Here is a tiny trained network, its code and every weight. The questions are about switching its units off for an input and a class, where a switched-off unit gives its printed mean instead of its output.

import numpy as np


def w(rows, s, z=0):
    codes = np.array(rows[::2]) - 128.0
    scale = np.full(codes.shape[1], s)
    scale[-1] = z or s
    return codes * scale


def norm(h):
    return h / np.sqrt((h * h).mean(-1, keepdims=True) + 1e-5)


def f(y):
    return np.maximum(y, 0)


def log_softmax(a):
    a = a - a.max(-1, keepdims=True)
    return a - np.log(np.exp(a).sum(-1, keepdims=True))


def net(x, mask):
    res = np.array(x, float).reshape(1, 2) / 4 @ E
    u = 0
    for l in range(3):
        y = f(norm(res) @ A[l][:, :-1].T + A[l][:, -1])
        res = res + np.where(mask[u : u + 4], y, B[l][:, -1]) @ B[l][:, :-1]
        u += 4
    return log_softmax(norm(res)[-1] @ U[:, :-1].T + U[:, -1])


A, B = {}, {}
E = w([
[6,167,246,65,142,156],'x0',
[120,90,112,115,151,137],'x1',
],0.012)
A[0] = w([
[66,26,77,134,173,117,16],'0.n0',
[175,49,125,65,189,174,80],'0.n1',
[80,8,155,113,210,186,136],'0.n2',
[50,90,157,107,166,131,1],'0.n3',
],0.012,0.0023)
B[0] = w([
[142,80,60,44,203,124,197],'0.n0',
[137,132,29,111,123,180,197],'0.n1',
[71,94,66,141,53,6,254],'0.n2',
[178,76,247,91,97,200,242],'0.n3',
],0.013,0.0077)
A[1] = w([
[119,23,211,73,73,121,84],'1.n0',
[214,93,146,172,188,249,42],'1.n1',
[149,74,215,112,183,186,231],'1.n2',
[100,164,199,166,58,62,3],'1.n3',
],0.012,0.0025)
B[1] = w([
[141,124,216,193,99,192,252],'1.n0',
[128,158,224,245,109,47,155],'1.n1',
[68,106,45,167,122,216,191],'1.n2',
[79,236,96,38,189,106,187],'1.n3',
],0.011,0.012)
A[2] = w([
[127,166,213,174,123,211,140],'2.n0',
[128,210,128,52,190,100,53],'2.n1',
[227,127,122,205,158,155,204],'2.n2',
[60,169,101,149,130,9,251],'2.n3',
],0.016,0.0021)
B[2] = w([
[31,211,69,114,223,114,249],'2.n0',
[170,193,198,97,11,151,154],'2.n1',
[110,146,249,190,171,84,220],'2.n2',
[233,101,25,108,167,152,178],'2.n3',
],0.014,0.013)
U = w([
[204,203,138,51,36,164,25],'0',
[189,119,170,184,149,87,208],'1',
[152,55,53,75,105,120,100],'2',
[9,176,162,88,129,184,165],'3',
[87,34,170,103,25,171,2],'4',
],0.015,0.0044)

Each question gives the input, the list of numbers given to net, and the class t.
The units are the neurons (one row each of A and B). Each row of codes is followed by its name. A weight is (code - 128) times the scale printed after its matrix; where a second scale follows, it is the last column's (A, B and U).
mask holds one flag per neuron, layer by layer. A switched-off neuron (its flag False) gives its mean, the last column of its row in B, instead of its output. The means were averaged over made-up inputs and are rounded, as every weight is.
A unit's drop is (log p(t) with every unit on - log p(t) with that unit switched off) / (log p(t) with every unit on - log p(t) with every unit switched off).
The circuit of an input: a set's keep is (log p(t) with only the set's units on - log p(t) with every unit switched off) / (log p(t) with every unit on - log p(t) with every unit switched off). Starting from all 12 units, units are removed one at a time, each time the one whose removal leaves the highest keep (on an exact tie, the one counted first), for as long as the keep stays at least 0.8.
circuit, biggest first: the units of the circuit, biggest drop first
top k neurons: the k neurons with the biggest drops, biggest first
top k neurons in layer l: the k neurons of layer l with the biggest drops, biggest first
drop when u is switched off: that unit's drop, to one decimal
input [-1,-6], class 0: top neuron => [0.n3]
input [-1,-4], class 0: top 4 neurons => [0.n3, 0.n1, 1.n0, 0.n0]
input [-1,1], class 1: circuit, biggest first => [0.n2, 2.n0, 0.n3, 1.n0]
input [-3,-3], class 1: top 2 neurons => [0.n2, 0.n3]
input [0,-6], class 0: top 2 neurons => [0.n3, 2.n1]
input [0,-5], class 0: top 3 neurons => [0.n3, 0.n1, 2.n1]
input [-2,-2], class 1: top 4 neurons => [0.n2, 0.n3, 1.n0, 1.n3]
input [2,8], class 2: top 4 neurons => [0.n2, 0.n0, 0.n1, 2.n2]
input [-4,7], class 2: top 2 neurons => [0.n3, 1.n0]
input [-2,-3], class 1: top 2 neurons in layer 1 => [1.n3, 1.n0]
input [4,7], class 4: top 3 neurons => [0.n2, 0.n3, 0.n0]
input [-2,0], class 1: top 2 neurons => [0.n2, 0.n3]
input [1,4], class 2: top 3 neurons in layer 0 => [0.n2, 0.n0, 0.n1]
input [-2,-8], class 0: drop when 0.n0 is switched off => 1.1
input [1,6], class 2: drop when 0.n2 is switched off => 0.1
input [0,-2], class 0: drop when 0.n1 is switched off => 0.9
input [0,-7], class 0: drop when 2.n1 is switched off => 0.1
